Look-ups in named tables: a row name and a column name give one cell, copied from the table.

viletot
|  | fot | vekaz | lumogi | goteliz | kurib | lup | bik | vodub |
|---|---|---|---|---|---|---|---|---|
| pogela | 145 | 138 | 191 | 34 | 155 | 172 | 159 | 199 |
| noz | 145 | 170 | 45 | 98 | 130 | 86 | 57 | 14 |
| fepa | 86 | 100 | 95 | 111 | 73 | 88 | 117 | 140 |
| biv | 104 | 73 | 65 | 54 | 116 | 108 | 55 | 55 |
| senufe | 91 | 115 | 140 | 99 | 112 | 100 | 114 | 56 |
| kosi | 111 | 165 | 119 | 185 | 88 | 135 | 165 | 208 |
| todotuv | 115 | 25 | 128 | 170 | 99 | 28 | 96 | 164 |
| lek | 141 | 21 | 92 | 142 | 128 | 13 | 68 | 117 |
| mafuf | 35 | 159 | 146 | 72 | 50 | 144 | 165 | 24 |
| lutidas | 143 | 108 | 112 | 98 | 137 | 82 | 81 | 73 |

What is the lup of lutidas in viletot?
82
What is the vekaz of lutidas in viletot?
108
What is the vodub of noz in viletot?
14
What is the fot of fepa in viletot?
86
What is the lumogi of fepa in viletot?
95
What is the bik of fepa in viletot?
117

zikomas:
|  | rov | vumuf | tufil | lodon |
|---|---|---|---|---|
| rero | -20 | 52 | -35 | -35 |
| kova | -4 | -10 | 4 | 12 |
| lunoku | -10 | 16 | -54 | 40 |

What is the vumuf of lunoku in zikomas? 16
What is the lodon of lunoku in zikomas? 40
What is the vumuf of kova in zikomas? -10
What is the lodon of rero in zikomas? -35
What is the tufil of lunoku in zikomas? -54
What is the tufil of kova in zikomas? 4
What is the rov of kova in zikomas? -4
What is the vumuf of rero in zikomas? 52
What is the rov of lunoku in zikomas? -10
What is the lodon of kova in zikomas? 12
What is the tufil of rero in zikomas? -35
What is the rov of rero in zikomas? -20
Row with the largest rov: kova

teko =
|  | lisanot | rokinak | soz | zum | libu | fome | zek | navu | nenun | rimapas |
|---|---|---|---|---|---|---|---|---|---|---|
| davaka | 28.71 | 35.94 | 17.26 | 42.09 | 37.39 | 34.70 | 44.21 | 46.56 | 9.93 | 36.57 |
| ruto | 36.77 | 44.42 | 28.31 | 45.03 | 38.51 | 15.56 | 36.62 | 43.83 | 14.48 | 39.41 |
| sikol | 25.24 | 7.71 | 14.41 | 52.34 | 21.71 | 78.38 | 22.89 | 26.46 | 9.85 | 24.65 |
| muvomi | 28.42 | 34.28 | 18.56 | 39.54 | 37.15 | 35.42 | 40.06 | 39.31 | 21.91 | 29.59 |
| sebik | 36.55 | 33.45 | 25.50 | 43.17 | 28.52 | 36.71 | 13.69 | 14.41 | 37.49 | 34.82 |
| fav | 5.26 | 31.10 | 27.68 | 36.94 | 37.47 | 31.08 | 35.72 | 32.20 | 30.33 | 30.25 |
| bim | 44.51 | 20.27 | 37.29 | 10.75 | 45.68 | 10.72 | 87.10 | 39.88 | 39.50 | 25.07 |
| kiti | 9.76 | 23.76 | 32.52 | 31.32 | 27.01 | 35.99 | 47.86 | 45.20 | 12.26 | 24.63 |
| zubaf | 0.08 | 32.64 | 42.28 | 21.26 | 26.26 | 32.92 | 29.72 | 19.17 | 59.59 | 17.26 |
| sof | 30.58 | 32.13 | 29.60 | 33.53 | 34.73 | 34.27 | 34.83 | 32.73 | 32.34 | 33.51 |
| gama | 17.99 | 9.92 | 34.65 | 31.85 | 20.18 | 79.52 | 31.33 | 36.58 | 14.55 | 26.65 |

kiti, rimapas: 24.63
sikol, rimapas: 24.65
sebik, fome: 36.71
fav, navu: 32.20
kiti, fome: 35.99
muvomi, lisanot: 28.42
sikol, soz: 14.41
kiti, zum: 31.32
sebik, rokinak: 33.45
kiti, soz: 32.52
davaka, nenun: 9.93
bim, navu: 39.88
muvomi, libu: 37.15
zubaf, nenun: 59.59
davaka, rokinak: 35.94

